W = [[-43, -17, 5, 19, -31, -43, -19, 43, 15, 32, -35, -4], [43, -35, 28, 3, 31, 14, 7, 9, 38, 18, -1, -38], [27, 9, -22, 6, -34, 40, -13, -29, 43, -1, 23, -17], [17, 22, -30, -36, 43, 10, -34, -41, -29, -6, -12, -23], [41, 15, 14, 43, 9, 21, -26, 32, 35, -17, -6, 21], [-9, -37, 4, -28, -13, 28, -1, 33, 31, -34, -33, -34], [-40, -28, 2, 4, -7, 36, 41, 31, -11, -20, -26, -37]]
The entry just right of 7 -> 9
The entry just right of -40 -> -28
Give the entry just left of 10.
43
Give the entry just left of 33.
-1
Give the entry just right of -30.
-36
The entry just right of 3 is 31

X =
[[-16 -15  11  19]
 [ 23  23  -3  -5]
 [  7   6 -21  29]
 [ -1  -1  -4  -8]
 [  8   6 -11 -50]]
Read off the second-last entry, reading row by row.
-11
Read off the 2nd entry in reading order.
-15
The entry just left of the largest entry -> -21
Read off the smallest entry in the first row.
-16
The entry in the bottom-right corner: -50
The entry directly above the smallest entry is -8
The fourth entry from the end, reading row by row: 8
The largest entry in the first row: 19
The third entry, reading row by row -> 11
Read off the entry just right of 8.
6
Read off the maximum.
29

x =
[[ 12   0   2  12   4 -10  -2   3 -16   2]
 [ -4  15  -8  -1   0   6  -7   6  -4  -5]
 [ 12 -31   9  13  -3 -21  -4 -32 -32  14]
 [  6   0   3   2   5   2   4   2  -1  -2]
 [ 14   4  19  26  -6  -2   1  -7  -2  22]
 [ -6   0   3  -9   3 -10  -6  -2   7  -3]
 [-22  24 -10 -30  -3  26  11  18  31 -19]
 [-24   5 -16 -43  11   7  -3  10   7 -25]
 [ 13  10  -4  10  -4   1   8  -2   3  -1]]
Rows and columns are numbered from 1.
The entry in row 1 and column 2: 0
The entry in the top-right corner -> 2
Give the entry just right of the largest entry.
A: -19
The entry at row 1, column 1 is 12
Give the entry in row 1 and column 3.
A: 2
Give the entry in the bottom-left corner.
A: 13
The top entry of the column that holds the largest entry is -16
Give the entry just left of the smallest entry.
A: -16
Give the entry directly below -21.
A: 2
Give the entry at row 2, column 1.
A: -4
Give the bottom-right entry.
A: -1
Give the entry at row 3, column 2.
A: -31
The entry directly below the smallest entry -> 10
Give the entry at row 3, column 1.
A: 12
Give the minimum.
A: -43
The entry directly above the smallest entry is -30
Give the top entry of the column that holds the smallest entry.
A: 12
Give the bottom entry of the column that holds the largest entry.
A: 3
The entry directly above the largest entry -> 7
Give the entry directly below the largest entry.
A: 7
Give the entry in row 2 and column 2.
A: 15

25	-6	28	38	33	14	-17
5	-4	15	-10	-19	-12	6
-9	-22	3	-10	-5	-38	15
-1	11	1	-17	7	-26	-27
9	-28	14	26	-1	34	-32
37	5	-33	-26	-25	-32	8
14	29	19	25	37	36	1
-37	-17	18	-15	35	15	16
38	17	-33	-16	34	-24	-16
7	-5	-34	9	30	-6	-34
The entry directly below the smallest entry? -26
The entry in the top-right corner is -17
The last entry, reading row by row? -34
The smallest entry in the first column? -37
The fifth entry, reading row by row? 33
The second entry on the diagonal from the top-right corner: -12
The entry directly below -28? 5
The largest entry in the last column? 16
The entry just left of 17 -> 38
The entry just right of 26? -1
The third entry from the end, reading row by row? 30
The entry in the top-left corner: 25
The entry directly above 17? -17
The top entry of the column that holds the smallest entry is 14
The second entry from the end, reading row by row? -6
The entry just right of -25: -32
The 5th entry from the end, reading row by row? -34
The entry just left of the smallest entry? -5
The entry just left of -25? -26
The fourth entry in reading order -> 38
The entry in the bottom-left corner? 7
The first entry of the smallest entry's row is -9

Read these off the matrix that follows.
1) Which number is the entry directly above the smallest entry?
2) Which number is the bottom-right entry?
3) Which number is the entry directly above 8?
4) Which number is the top entry of the column that holds the smallest entry?
5) Which number is the entry directly above the largest entry?
6) Which number is the entry directly above -22?
7) Which number is the first entry of the largest entry's row?
8) Which number is the entry in the top-left corner?
array([[ 10, -15,  23,   1,  18,  -9, -18],
       [  5, -17,  24,   1,  15, -15, -25],
       [ 12, -22,  28, -11,  20, -17, -30],
       [-16,  30, -39,   8, -35,  33,  41]])
1) 28
2) 41
3) -11
4) 23
5) -30
6) -17
7) -16
8) 10

Questions about the array below.
1) Which number is the first entry of the smallest entry's row?
2) Which number is the last entry, reading row by row?
3) Which number is the second entry on the diagonal from the top-right corner?
4) Which number is the top-left entry?
5) Which number is the third-last entry, reading row by row?
6) Which number is the entry directly below the smallest entry?
7) Which number is the bottom-left entry?
8) Which number is the 5th entry, reading row by row?
[[-32 -34  24 -32 -34   1 -33  -2 -32 -30]
 [ 54  53 -22  54  54  15  52  10  52  52]
 [ 37  34  -4  36  36  13  36   6  35  34]
 [  0  -5  11  -1  -3  10  -1 -14  -3  -3]
 [-38 -41  27 -38 -40   3 -39  -8 -37 -36]
 [-34 -34  20 -36 -35  -8 -30 -18 -38 -38]
 [ 43  47 -31  45  46   3  42  20  46  46]]
1) -38
2) 46
3) 52
4) -32
5) 20
6) -34
7) 43
8) -34
